Each row is followed by its class.
[  9  35   6  73  -7  28  -9  40  19  -4 -35   0 -42 -33 -33  13 -13 -40
  26 -17  17 -22  20  31 -27  42 -20  -3 -25 114   9  34  24 -12  33 -75
 -34 -58 -13  27   9  -5 -46] | (121)
[-27 -18  29  -4 -25 -14  43 -20  20   8 -56  -7  -4  30 -24  -6 -10 -60
 -20   1  -1  17   9 -42 -39   1  14  19 -52  41  24  15 -23  -8  -4 -49
 -76  18   5 -33 -19 -57 -13] | (183)
[-17  -5  -6  79   0  14 -36  13  17  -3 -34  -6 -11 -49 -28 -32  -6 -30
 -12 -24  10 -19   2   6 -61  28  10   5 -28  74  22  22 -14   3  32 -15
 -50 -35  23  18  16   1 -35] | (144)
[ -7 -23   9 -21 -28 -29  48 -22  10  -6 -60 -16 -37  37 -17  18 -33 -77
   0  -1   1  19  13 -54 -57  21  30  14 -38  14  26  13 -15   7  16 -51
 -54   6 -36 -23 -32 -60 -20] | (105)
[-20   9  12  13   8 -42  25  26   0  46  41  -7 -45 -26 -29 -36 -30 -18
  -4  -8  34  17   2   3 -49  25 -29 -17   9  91 -20  13  14 -16  28 -87
  31  18 -29  24  -3 -43  12] | (105)
[-13   9   5  22   4 -57  32  14   1  43   7   1 -45 -18 -30 -35 -30 -16
   0  -7  34  20   3   2 -51  19 -36 -22   6  88 -14  14  16 -24  33 -93
  33  19 -17  23  12 -50   5] | (79)
[-40   0  15  24  10 -32  16  -8   0  42 -12   9 -31   9 -65 -12 -26 -25
 -17 -33  43  20  -6   8 -64  44   8 -12  25  53 -12  -2  -4  -6  36 -41
  36 -10   6  -6   2 -34 -19] | (105)
[ 10  25  20  23 -18  35 -32  15  21 -13 -54 -15 -32 -27 -49  -1  -1 -12
 -25 -28  14 -39  -1  17 -48  31  23   7   1  62   8  26  32  13  34 -37
 -28 -58 -12   9  -2   4 -55] | (129)
[-13 -19  16  -5 -19 -22  26 -32   0   4 -54 -19 -40  12 -20  -6 -36 -52
 -17  -1 -10   1  34 -23 -58  18  13  11 -40  30  27  44  -3  14  14 -93
 -65   5 -14 -44  -6 -43 -26] | (11)
[-45  -1   7  38  19 -33  12 -11  -2  36 -24  21 -22  14 -58 -32 -35 -16
 -27 -25  36  19  -6   1 -68  44   2 -17  21  52   0   3  -2 -18  37 -39
  31  -6  22   5  14 -37 -27] | (79)
[-47   2  14  35  23 -34  12  -6  -2  36  -7  22 -23  10 -58 -47 -30 -17
 -24 -19  36  18   7   7 -68  43 -10 -12  19  54   0   8  -5 -15  37 -46
  36  -9  11   4  14 -33 -28] | (98)
[  7  31   9  68 -15  26  -9  32  25  -5 -50  -5 -29 -25 -33  13 -17 -27
  20 -25  21 -18  21  36 -30  42  -3  -2 -21 105  11  40  24 -13  46 -68
 -22 -53  -8  28  11 -21 -40] | (144)
[ -9   7  13   4   4 -51  35  23   3  45  17  -9 -52 -15 -30 -22 -20 -27
   3 -12  40  22   3   6 -44  25 -27 -15  16  87 -30   8  19 -21  36 -99
  35  17 -27  21   3 -43   9] | (105)
[-36   0   6  26   9 -31  23  -1  -2  32  -8  12 -35   7 -58 -22 -32 -22
 -14 -34  45  17   1   6 -68  44  -1 -19  20  54 -12   6   1 -14  36 -47
  36  -7  -4   0   6 -34 -21] | (105)
[  3  36   1  65  -9  28  -6  33  23   7 -45   6 -29 -24 -32  16 -14 -44
  20 -20  13 -17  18  19 -24  44 -18   0 -28 106  16  30  22 -15  31 -68
 -29 -53  -7  34   5 -12 -43] | (107)
[-15 -23  13 -17 -20 -27  48 -23   3  -6 -57 -13 -34  36 -19  16 -35 -75
 -11  11   3  12  14 -55 -54  17  33  13 -28  17  17  16  -5  11  12 -53
 -58   1 -51 -19 -32 -64 -29] | (183)
[-33  20   8   5   0 -40   2  10   8  25  14   5   4 -14 -50 -43 -38 -16
 -29 -22  33  23   0  -7 -46  35 -14 -14  23  66  -5   4  12 -30  33 -53
  14   2 -22  -9  -9 -35 -19] | (98)
[  3  42   2  72  -9  36 -11  18  17   3 -43  -2 -44 -31 -41  15 -18 -29
  15 -21  17 -22  18  31 -33  45 -11   0 -31 113   9  35  35 -12  32 -82
 -20 -50 -17  22   3  -3 -46] | (123)
[-47  -5   7  36  18 -38  25  -8  -1  42 -13  20 -32   6 -56 -33 -37 -27
 -16 -28  37  16   1  -5 -62  44 -10 -17  23  51 -13  13  -4 -17  35 -50
  29  -9   7  -1   6 -36 -24] | (107)
[  8  36   6  75  -7  27  -6  38  14  -3 -31   1 -37 -34 -34   8 -10 -40
  27 -18  26 -22  22  26 -32  45 -17  -3 -21 109  15  32  21 -12  27 -73
 -28 -55 -15  25  12  -7 -46] | (121)
[-30   4  15  30  13 -44  25  -8  -1  31 -28  19 -40  18 -54 -21 -26 -30
  -9 -22  50  25   6   5 -73  38  -5 -13  23  50 -11   1   2 -20  40 -41
  48 -14  -3   3  13 -41 -22] | (98)
[-11 -23   8  11 -19 -26  25 -41  -3   0 -70 -13 -35  14 -22  -3 -36 -59
 -12  -4  -5   2  35 -28 -61  22  20   3 -37  21  32  40  -2  17  18 -79
 -64  -3 -17 -47   4 -42 -38] | (11)
[-36  -3   9  35  16 -35  20  -6  -4  29 -25  24 -36  13 -54 -34 -29 -26
 -18 -18  48  28   6   2 -75  43  -1 -21  30  58  -6   3   1 -16  37 -35
  40 -12  -7   8  21 -41 -29] | (98)
[-12   3 -11  86   2  21 -43  14  10  -4 -35   3  -9 -53 -25 -24 -13 -29
 -12 -25  -4 -26  13  20 -59  42   6  -6 -28  75  22  31   6   1  25 -17
 -61 -43  15  15  21  11 -44] | (11)
[-12 -23  12  15 -19 -26  31 -41  -3   2 -63 -11 -30  11 -24  -9 -35 -62
 -19  -1  -6   3  42 -30 -58  17  20   4 -35  19  36  40 -11  21  14 -73
 -68   5  -7 -31   5 -45 -28] | (129)
[-13 -22  35  -1 -28 -12  39 -32  22  -1 -61  -1 -13  30 -24  -5 -15 -63
 -17  -2  -8  14   8 -38 -40   5  13  26 -61  36  27  16 -22  -2   2 -55
 -87  25  -8 -39 -22 -52  -8] | (123)
[-15 -24  24 -16 -31 -13  41 -15  22   4 -46  -7  -8  25 -23  -8 -17 -46
 -12  -5   0   7  13 -39 -49   8   7  22 -55  36  21  21 -26  -7   5 -73
 -73  26  -8 -31 -21 -54  -7] | (79)
[-13   4 -13  83   1  20 -39  10  10  -8 -37   5   8 -50 -31 -22 -19 -26
 -21 -30  -2 -24  13  15 -54  42   4  -2 -30  72  24  28   4   6  31 -13
 -60 -46  11  23  18  10 -40] | (79)
[ -9  -3 -13  89   1  18 -37   6  13  -7 -52   9  -3 -42 -27 -20 -17 -34
 -15 -21   4 -15  12   9 -61  35  14  -4 -25  76  25  27  -1   8  30 -15
 -54 -47  16  21  29   6 -46] | (79)
[-19 -18  42  -1 -31 -19  18 -31  25  -1 -59  -1 -13  30 -26 -13 -20 -46
 -15  -6   3  11   7 -44 -46   2  19  29 -52  35  27   9 -23  -6   6 -56
 -67  27   8 -40 -19 -49  -9] | (123)
[-21   5  15  13  12 -53  32  13   0  53  17  -7 -46 -17 -31 -31 -25 -28
  -6  -2  27  23  -3   8 -54  23 -31 -14   7  83 -14   9  13 -24  27 -81
  29  18 -12  16   3 -49   4] | (11)
[-22 -26   5   8 -18 -26  33 -42  -2   5 -70 -12 -34  13 -25 -11 -38 -64
 -10  -3 -10   0  35 -40 -56  22   8   8 -42  23  31  45 -14  14  13 -88
 -61  -2 -11 -31  -5 -45 -27] | (107)
[-27  10   9  14   8 -57  30  20   3  52  29  -1 -44 -18 -23 -40 -32 -18
  -4  -6  22  19   1 -10 -44  24 -46 -14   5  87 -20  13  15 -32  28 -87
  27  25 -11  34  -8 -47  13] | (107)
[-15   4  16  32   9 -59  35  12  -5  51  15  -2 -63 -18 -29 -31 -25 -30
   9   2  36  25   1   3 -57  22 -37 -18  14  91 -22  13  14 -18  24 -84
  32   8 -15  20   7 -44   1] | (121)
[-16   7  15  17   9 -47  27  21   5  49  30  -5 -44 -26 -25 -31 -28 -21
  -2  -6  26  23  -3   1 -47  29 -29 -16   4  95 -24   9  18 -20  31 -93
  22  15 -20  22  -1 -42   8] | (105)
[-14 -28  17 -28 -27 -35  47 -28   2   6 -58 -17 -29  40 -18  17 -25 -70
  -4   8  10  15   7 -46 -64  13  30  28 -28  12  17  17 -10  11  18 -53
 -52   5 -41 -22 -36 -67 -19] | (144)
[-31  -5  18  37  18 -37  37  -4   4  33 -21  19 -47   7 -60 -34 -32 -28
 -12 -22  34  27  -3   2 -69  39   2 -25  23  49  -7  -2  -1 -17  33 -43
  39  -7  12  10  16 -44 -24] | (129)
[-20   0 -18  98   3  20 -43   9  15  -9 -39   0  -2 -53 -27 -30 -15 -29
 -17 -33  -4 -20   7   3 -58  42  13  -9 -34  71  27  24  -6  -1  31   3
 -56 -45  32  19  20  12 -39] | (105)
[-30  -2   5  32  20 -34  22 -12  -5  38 -29  15 -43  13 -52 -24 -18 -20
 -16 -21  41  15   2   6 -74  44   1 -18  24  51  -2   8   5 -18  37 -50
  35  -1   8  -2  26 -39 -36] | (11)
[-36   3  12  42  21 -33  27  -3  -6  34 -27  20 -46  14 -60 -29 -34 -35
 -16 -23  52  15   1   2 -67  42  -3 -28  27  54 -12   6   2 -17  31 -51
  43 -15   4   1  19 -40 -34] | (183)
[-11 -21   6  15 -20 -26  16 -46  -4 -15 -79 -14 -37  16 -25 -17 -45 -51
 -15  -2  -4  -5  39 -28 -56  16  22  10 -43  25  31  46   3  16  22 -89
 -57  -2 -16 -34   4 -39 -37] | (123)
[-16 -18  34 -24 -29  -8  37 -19  20   7 -47 -10  -7  24 -24  -5  -8 -48
 -14  -4  -9   7  12 -30 -42   7  13  29 -58  32  30  22 -23  -2  -1 -59
 -76  22  -5 -48 -22 -55 -10] | (11)
[ -9   3  -7  88   4  24 -36   8   6  -6 -34   8  -7 -53 -24 -31 -13 -37
 -16 -21  -1 -15  18   5 -57  40   0   0 -30  81  26  31   1  -2  24 -21
 -66 -42  10  16  23  16 -43] | (121)
[ 12  32   3  62 -17  34  -5  30  23   6 -51  -5 -47 -19 -25  16  -7 -32
  28 -15  25 -16  14  21 -31  39  -5  -8 -15 112  12  31  25  -8  39 -78
 -15 -50 -16  35  14 -15 -48] | (144)
[-11 -21  16 -27 -19 -29  51 -22   4   8 -51 -15 -31  39 -16  20 -27 -79
   0  14  -3  16   9 -53 -56  21  26  25 -40  10  23  11  -8   3   7 -58
 -64  11 -43 -24 -40 -69 -22] | (11)
[  5  20  13  24 -19  42 -37  15  17 -13 -61 -12 -24 -26 -53  -4  -1  -8
 -33 -26  16 -37   0  18 -55  33  24   3   4  63  17  24  29  14  30 -18
 -28 -64  -7  18   6   6 -62] | (129)
[-16 -20  16 -17 -25 -37  43 -36   0  -2 -68  -6 -45  41 -18  11 -37 -75
  -4   6   6  15  12 -53 -61  16  22  24 -41  12  23  10  -6   2  14 -59
 -53  12 -35 -22 -36 -58 -16] | (123)
[-18  20   2  -6  -3 -49   5  18   2  25   9   7  -6 -11 -32 -26 -42  -8
 -21 -22  41   8   3 -11 -42  37 -19 -15  23  58  -6   7  18 -37  44 -67
  25  10 -23   2  -4 -33 -14] | (79)
[-19 -18  33   5 -26  -8  42 -18  21   5 -43  -2 -11  23 -26 -15 -12 -54
 -10  -5  -7   8  16 -42 -43   6   6  17 -60  33  32  13 -26 -10  -2 -64
 -78  29   9 -27 -17 -50  -7] | (129)
[ 12  20  17   7 -19  33 -25  23  18  -7 -51 -22 -41 -31 -39   1   2 -14
 -24 -24  22 -33  -5  20 -54  30  16  12   0  77  -1  28  32  11  44 -54
 -31 -61 -25  13  -6  -1 -45] | (144)
[-13 -23  11  -5 -20 -39  46 -39   4  -2 -65  -4 -37  36 -11  15 -38 -78
  -8  13  -3  17  13 -53 -63  20  25  19 -40  13  22  12  -3  -2  15 -59
 -64  10 -34 -15 -32 -56 -21] | (123)
[-14   0  14  13   5 -59  36  20   6  43  13  -6 -54 -15 -23 -35 -25 -26
   1  -6  39  32  -7  -1 -53  21 -21 -21  12  92 -18   1  14 -17  32 -75
  37  14 -16  27   5 -53   7] | (105)
[ -6 -22  11  -4 -23 -27  27 -40   8  -7 -79 -20 -41  21 -19  -9 -33 -47
  -6  -7  -1   1  35 -25 -54  14  16   7 -39  30  25  44  -3   6  22 -99
 -49  10  -9 -46   8 -48 -34] | (11)
[-23   4   5  18   8 -53  47  19  -2  51   9  -2 -48 -18 -35 -32 -32 -26
  -4  -5  36  27  -8   4 -55  25 -33 -25  13  97 -24   8  19 -23  32 -82
  34   4 -19  25   5 -57   5] | (79)
[-42  -4   6  34  16 -40  32 -11   2  37 -22  23 -37  14 -51 -34 -36 -31
 -13 -26  37  24  -3 -11 -64  43  -8 -21  20  50  -5   7  -4 -21  32 -44
  32  -3   7   8   6 -45 -24] | (107)
[ -6 -19  13 -25 -24 -33  49 -31   6   4 -59 -17 -35  38 -12  29 -21 -75
  -1   5  -1  11  13 -45 -54  18  23  23 -39   8  24  10 -10   6  14 -54
 -62  14 -35 -26 -35 -65 -18] | (11)
[-22 -19  27  -3 -27 -14  36 -30  22   2 -56  -2 -10  28 -29 -19 -25 -56
 -14  -5   2  13   9 -34 -46   5  14  25 -59  40  25  16 -23  -8   3 -66
 -67  21   4 -36 -21 -53 -14] | (123)
[  3  39   0  77  -7  33 -18  24  20   6 -50   4 -19 -25 -37  16 -18 -28
  10 -21  17 -20  15  26 -27  48 -10  -8 -31 107  21  24  23 -10  34 -67
 -28 -56   9  28  15  -6 -48] | (79)
[  4  23  17  21 -18  41 -38  15  21 -14 -58 -13 -41 -26 -47  -2  -4  -7
 -28 -24  14 -35  -9  16 -51  30  15   9   0  72   1  22  33  12  31 -30
 -31 -64 -16  17  -4  11 -53] | (123)
[-24  22  -1   2   5 -36  12  17   7  28  11   9 -10 -14 -47 -29 -41 -13
 -27 -24  37  18 -10 -10 -47  38 -18 -18  10  68  -3  -5   7 -41  36 -60
  20  10 -12   2  -9 -38 -11] | (79)
[ -5 -27  35  -8 -41 -11  39 -31  23   3 -73  -8 -25  33 -30  -2 -12 -59
  -7  -6  16  13  16 -34 -58   3  23  28 -48  45  18  11 -18   8   5 -68
 -70  17 -13 -24 -15 -55 -16] | (123)
[  6 -20   5  21 -18 -27  23 -43   3 -12 -71 -12 -35  11 -20  -9 -31 -55
 -10  -4  -9  -2  43 -31 -55  16  20   2 -44  21  36  42  -5  12  19 -87
 -61  13  -9 -32  15 -40 -36] | (129)
[-31  -2  13  31  11 -37  27 -18  -3  40 -32  11 -58  13 -56 -22 -26 -26
 -12 -19  46  21  -5   6 -74  37   0 -15  28  55 -14   0  10  -2  33 -46
  41 -13  -3  15   9 -33 -29] | (123)
[-20  -2  -3  93   1  17 -34   9  17 -12 -37   4  -5 -54 -31 -45 -12 -30
 -11 -27   7 -16  10   4 -57  34   0  -3 -30  84  29  27  -8  -4  26 -15
 -56 -43  22  12  24  10 -46] | (121)
[-31  18   9  11   3 -48  -2   4   7  24  10   9 -16 -11 -38 -39 -50  -7
 -23 -18  35  19  -6 -21 -47  35  -7 -12  18  65  -8  -4  20 -41  38 -64
  23  13 -13  -2  -9 -32 -19] | (123)
[-25 -20  31 -16 -29 -18  39 -26  28   6 -51 -12  -3  25 -29 -20 -12 -60
 -14  -5  -7  20  19 -31 -48   7  13  33 -51  48  22  19 -28  -3   9 -79
 -73  21   2 -36 -25 -55  -8] | (98)
[-17 -24   6   1 -16 -30  21 -35  -3   5 -61 -11 -33  11 -20 -14 -39 -57
 -20   1  -4  -3  34 -36 -51  20  13   9 -33  28  24  44  -7  17  17 -88
 -63   1 -13 -30  -5 -47 -25] | (107)
[ 12  33   6  71 -13  32   2  35  21   3 -45   0 -45 -31 -41  20  -6 -38
  27 -18  22 -20  21  41 -33  43  -6 -10 -18 109   9  36  28  -7  30 -74
 -19 -51 -19  33  12 -12 -46] | (129)
[-18   1  10  18   9 -52  28  16  -6  44  20  -5 -51 -17 -22 -31 -29 -23
   3  -2  37  20   2   6 -55  19 -31 -14   8  81 -20  10  12 -17  30 -88
  32  16 -20  32   6 -45  10] | (144)
[-10   4  16   9   5 -59  33  18   2  53  14 -10 -50 -16 -27 -25 -14 -21
   6  -3  41  21   0   8 -52  13 -33  -6  14  86 -28  11  18 -19  42 -95
  35  18 -25  26   7 -49   9] | (144)
[ 10  34   5  74 -12  43 -18  36  19  -5 -42   1 -33 -25 -45  16 -13 -27
  18 -21  23 -28  22  33 -29  46  -1  -8 -23 103  15  34  28  -7  32 -61
 -23 -52 -16  30  11  -8 -55] | (129)
[-20 -23   3  -3 -21 -21  23 -29  -3  -3 -61 -16 -38  17 -28 -17 -51 -47
 -21  -6  -6  -5  34 -26 -49  21  12   0 -34  30  26  48 -11  24  21 -92
 -59  -2  -8 -40  -3 -44 -29] | (79)
[-36  -6  11  32  16 -39  10 -11  -4  43 -23  19 -29   7 -62 -23 -29 -21
 -26 -23  46  13   0  -2 -70  45   1 -17  34  45 -11   6   0 -11  37 -38
  32 -10   5   6  13 -37 -29] | (107)
[-30  13  17  16   8 -54  31  15  -5  49  14  -6 -46 -14 -37 -39 -21 -25
   0  -7  28  26  14  16 -45  19 -40  -3   6  94 -20  21  24 -13  31 -97
  26   6 -19   9   2 -44   5] | (98)
[-35  22   4  12  14 -43   4   2   5  28  18   8   3 -15 -44 -40 -37 -16
 -27 -14  35  20   1 -13 -46  38 -17  -9  19  63  -4   6  12 -33  35 -60
  17   9 -24  -5  -4 -40 -21] | (98)
[  4  33   8  73 -14  31   3  32  30  -4 -57   0 -48 -22 -41  21 -14 -40
  31 -21  23 -12  16  32 -28  41  -5  -9 -20 111  12  30  21 -14  32 -67
 -15 -51  -6  32  10 -20 -47] | (129)
[ -7 -21   5   2 -22 -21  22 -30   2  -7 -53 -22 -24   9 -24  -5 -38 -48
 -14  -5  -4  -5  41 -24 -54  17  21   8 -41  28  27  50  -5  16  23 -94
 -55  -1 -21 -39   4 -39 -31] | (105)
[ -6 -26   5  -4 -19 -34  25 -43  -2   0 -71 -21 -29  10 -22   4 -35 -54
 -19  -1  -4   6  31 -32 -59  15  22  11 -36  17  21  33 -10  19  16 -85
 -57   1  -9 -39   1 -40 -23] | (79)
[-18 -18  32  -7 -32 -18  34 -28  22   7 -57 -12  -2  30 -36  -4  -8 -68
 -16  -6   4  18  24 -29 -49   6  14  32 -46  43  26  18 -28   8   6 -63
 -80  19  -8 -40 -21 -60 -12] | (98)
[  5  40   8  70 -10  39 -11  32  23   0 -37  -3 -30 -24 -40   9 -11 -37
  19 -18  17 -17  29  33 -28  41  -9   1 -26 114  12  39  25  -4  34 -78
 -25 -60 -19  19   8  -8 -48] | (98)
[  4  34   7  70  -6  29  -1  32  28   1 -41  -1 -36 -31 -42  15  -5 -39
  23 -16  18 -15  22  38 -31  44 -17  -3 -20 113   2  37  22  -9  37 -82
 -26 -58 -22  23  11 -11 -45] | (98)
[-21   1  21  22   6 -56  26   7   0  44   7  -2 -52 -16 -31 -30 -35 -25
  -5  -1  34  26   2  -1 -54  18 -30  -9   6  86 -22   4  18 -22  31 -85
  28  15 -17  25   6 -43   7] | (123)
[-11  -3 -12  88   1  11 -27   7  19  -7 -51   0  -5 -49 -29 -25 -16 -35
 -16 -24   2  -8   7   7 -58  32  11  -7 -29  81  27  24  -5   2  31 -16
 -52 -42  20  19  27   0 -40] | (79)
